Below is a small trained network, with its code and all its weights. Each question gives an input and a class and asks what happens when units are switched off, that is, made to give their printed mean instead of their output.

import numpy as np


def w(rows, s, z=0):
    codes = np.array(rows[::2]) - 128.0
    scale = np.full(codes.shape[1], s)
    scale[-1] = z or s
    return codes * scale


def f(y):
    return np.maximum(y, 0)


def log_softmax(a):
    a = a - a.max(-1, keepdims=True)
    return a - np.log(np.exp(a).sum(-1, keepdims=True))


def net(x, mask):
    res = np.array(x, float).reshape(1, 4) / 4 @ E
    y = f(res @ A[0][:, :-1].T + A[0][:, -1])
    res = res + np.where(mask, y, B[0][:, -1]) @ B[0][:, :-1]
    return log_softmax(res[-1] @ U[:, :-1].T + U[:, -1])


A, B = {}, {}
E = w([
[168,60,5,190,155,104,135,136],'x0',
[134,177,172,180,211,177,189,146],'x1',
[186,83,155,60,134,176,179,70],'x2',
[87,87,136,69,175,36,187,176],'x3',
],0.011)
A[0] = w([
[100,141,190,43,182,85,110,185,114],'N1',
[186,76,3,188,144,168,110,109,100],'N2',
[115,98,107,41,60,64,73,191,154],'N3',
[114,201,177,47,98,175,54,80,130],'N4',
[26,160,184,38,99,167,155,153,44],'N5',
[108,105,91,89,81,59,39,21,106],'N6',
[60,213,86,142,124,81,111,183,220],'N7',
[110,74,105,68,107,60,172,171,105],'N8',
[157,45,105,180,158,52,180,139,91],'N9',
[152,221,103,174,182,155,219,141,11],'N10',
[99,193,67,147,73,97,63,215,118],'N11',
[127,76,135,32,116,197,228,61,168],'N12',
[18,172,96,183,187,156,58,134,130],'N13',
[244,125,131,88,123,129,123,65,124],'N14',
[134,175,166,156,182,87,252,162,93],'N15',
[91,86,107,105,180,40,201,156,100],'N16',
[195,69,123,55,132,180,172,142,186],'N17',
[201,120,162,230,42,232,19,77,3],'N18',
[171,122,62,187,143,79,127,176,107],'N19',
[154,75,64,153,132,169,157,123,44],'N20',
[158,141,138,93,96,160,199,70,133],'N21',
[77,183,149,135,90,116,90,200,142],'N22',
[212,129,78,139,133,120,105,172,102],'N23',
[134,230,119,147,184,189,165,176,28],'N24',
[38,197,171,112,55,177,118,130,102],'N25',
[94,82,106,93,28,153,41,108,78],'N26',
[210,227,93,182,87,206,46,59,9],'N27',
[190,50,143,55,152,197,176,1,104],'N28',
[95,136,152,243,213,230,185,122,67],'N29',
[144,111,140,111,153,142,178,95,109],'N30',
[122,103,187,122,90,182,129,169,62],'N31',
[50,186,102,208,135,87,52,192,105],'N32',
[121,141,148,175,173,148,160,102,35],'N33',
],0.0096,0.0019)
B[0] = w([
[58,67,120,145,177,163,131,110,205],'N1',
[126,103,72,145,97,183,135,70,242],'N2',
[154,113,143,83,150,105,81,161,219],'N3',
[130,76,60,115,109,187,135,89,214],'N4',
[120,93,94,133,105,163,112,59,213],'N5',
[212,119,131,77,141,96,91,156,215],'N6',
[121,148,126,186,91,112,164,168,196],'N7',
[97,101,163,114,171,121,86,144,209],'N8',
[113,112,119,142,152,187,155,70,202],'N9',
[196,137,116,70,118,130,93,124,194],'N10',
[166,179,101,144,100,127,159,135,201],'N11',
[121,174,140,203,106,108,201,158,234],'N12',
[171,199,171,161,111,110,147,152,193],'N13',
[161,173,130,167,100,104,159,168,193],'N14',
[163,100,122,91,161,134,56,160,200],'N15',
[65,126,182,129,190,141,117,143,217],'N16',
[133,143,133,172,99,120,157,155,207],'N17',
[58,101,148,138,254,133,86,160,250],'N18',
[96,98,90,137,89,128,141,74,198],'N19',
[125,136,101,119,146,151,164,63,186],'N20',
[131,153,119,144,83,126,135,136,186],'N21',
[112,164,95,185,84,95,173,99,184],'N22',
[115,115,53,116,107,163,127,81,175],'N23',
[172,130,146,59,139,125,101,121,192],'N24',
[133,94,79,123,94,170,182,42,201],'N25',
[208,145,120,70,155,114,72,134,207],'N26',
[40,100,193,186,216,145,103,205,239],'N27',
[142,180,120,180,79,88,163,164,245],'N28',
[184,114,98,81,141,82,66,117,225],'N29',
[139,158,148,147,124,105,115,167,168],'N30',
[122,114,112,116,111,128,142,122,159],'N31',
[130,181,126,163,73,93,185,143,214],'N32',
[142,138,105,102,112,99,92,121,165],'N33',
],0.0093,0.013)
U = w([
[128,181,139,213,74,87,198,188,146],'0',
[14,72,157,156,209,145,107,182,255],'1',
[101,74,107,148,94,205,152,7,37],'2',
[229,112,136,68,138,93,62,166,47],'3',
],0.013,0.0029)

Each question gives the input, the list of numbers given to net, and the class t.
The units are the neurons (one row each of A and B). Each row of codes is followed by its name. A weight is (code - 128) times the scale printed after its matrix; where a second scale follows, it is the last column's (A, B and U).
mask holds one flag per neuron, in row order. A switched-off neuron (its flag False) gives its mean, the last column of its row in B, instead of its output. The means were averaged over made-up inputs and are rounded, as every weight is.
A unit's drop is (log p(t) with every unit on - log p(t) with that unit switched off) / (log p(t) with every unit on - log p(t) with every unit switched off).
The circuit of an input: a set's keep is (log p(t) with only the set's units on - log p(t) with every unit switched off) / (log p(t) with every unit on - log p(t) with every unit switched off). Starting from the 12 units with the biggest drops (on a tie, the unit counted first), units are removed one at a time, each time the one whose removal leaves the highest keep (on an exact tie, the one counted first), for as long as the keep stays at least 0.8.
circuit, biggest first: the units of the circuit, biggest drop first
unit that matters most: the unit with the biggest drop
k most important neurons: the k neurons with the biggest drops, biggest first
drop when u is switched off: that unit's drop, to one decimal
input [-3,-7,6,-7], class 1: unit that matters most -> N18
input [-5,7,7,4], class 0: 2 most important neurons -> (N12; N28)
input [5,-8,-5,-1], class 3: 2 most important neurons -> (N6; N26)
input [-2,-4,6,8], class 1: 3 most important neurons -> (N8; N1; N16)
input [6,-7,6,-6], class 3: 2 most important neurons -> (N26; N6)
input [-8,3,6,3], class 2: 2 most important neurons -> (N5; N4)
input [-8,0,-7,-8], class 1: 3 most important neurons -> (N27; N18; N2)
input [7,5,-6,-5], class 2: 2 most important neurons -> (N2; N19)
input [1,-1,-5,4], class 0: 3 most important neurons -> (N18; N32; N27)
input [3,-4,-1,3], class 3: 3 most important neurons -> (N27; N18; N1)
input [4,7,7,1], class 0: 3 most important neurons -> (N12; N28; N17)
input [-6,4,5,4], class 2: 2 most important neurons -> (N5; N1)
input [-8,1,-8,5], class 0: 3 most important neurons -> (N7; N32; N13)
input [-4,-1,-3,-2], class 2: circuit, biggest first -> (N25)
input [-6,8,-6,-5], class 3: 3 most important neurons -> (N29; N24; N10)
input [-3,-4,-1,-4], class 1: 2 most important neurons -> (N18; N27)
input [0,2,6,2], class 0: drop when N6 is switched off -> 0.0
input [6,4,0,-7], class 1: drop when N18 is switched off -> 1.3
input [-1,6,-8,6], class 0: drop when N32 is switched off -> 0.1
input [5,7,0,0], class 3: circuit, biggest first -> (N29)
input [-8,8,1,-8], class 1: drop when N18 is switched off -> 4.3
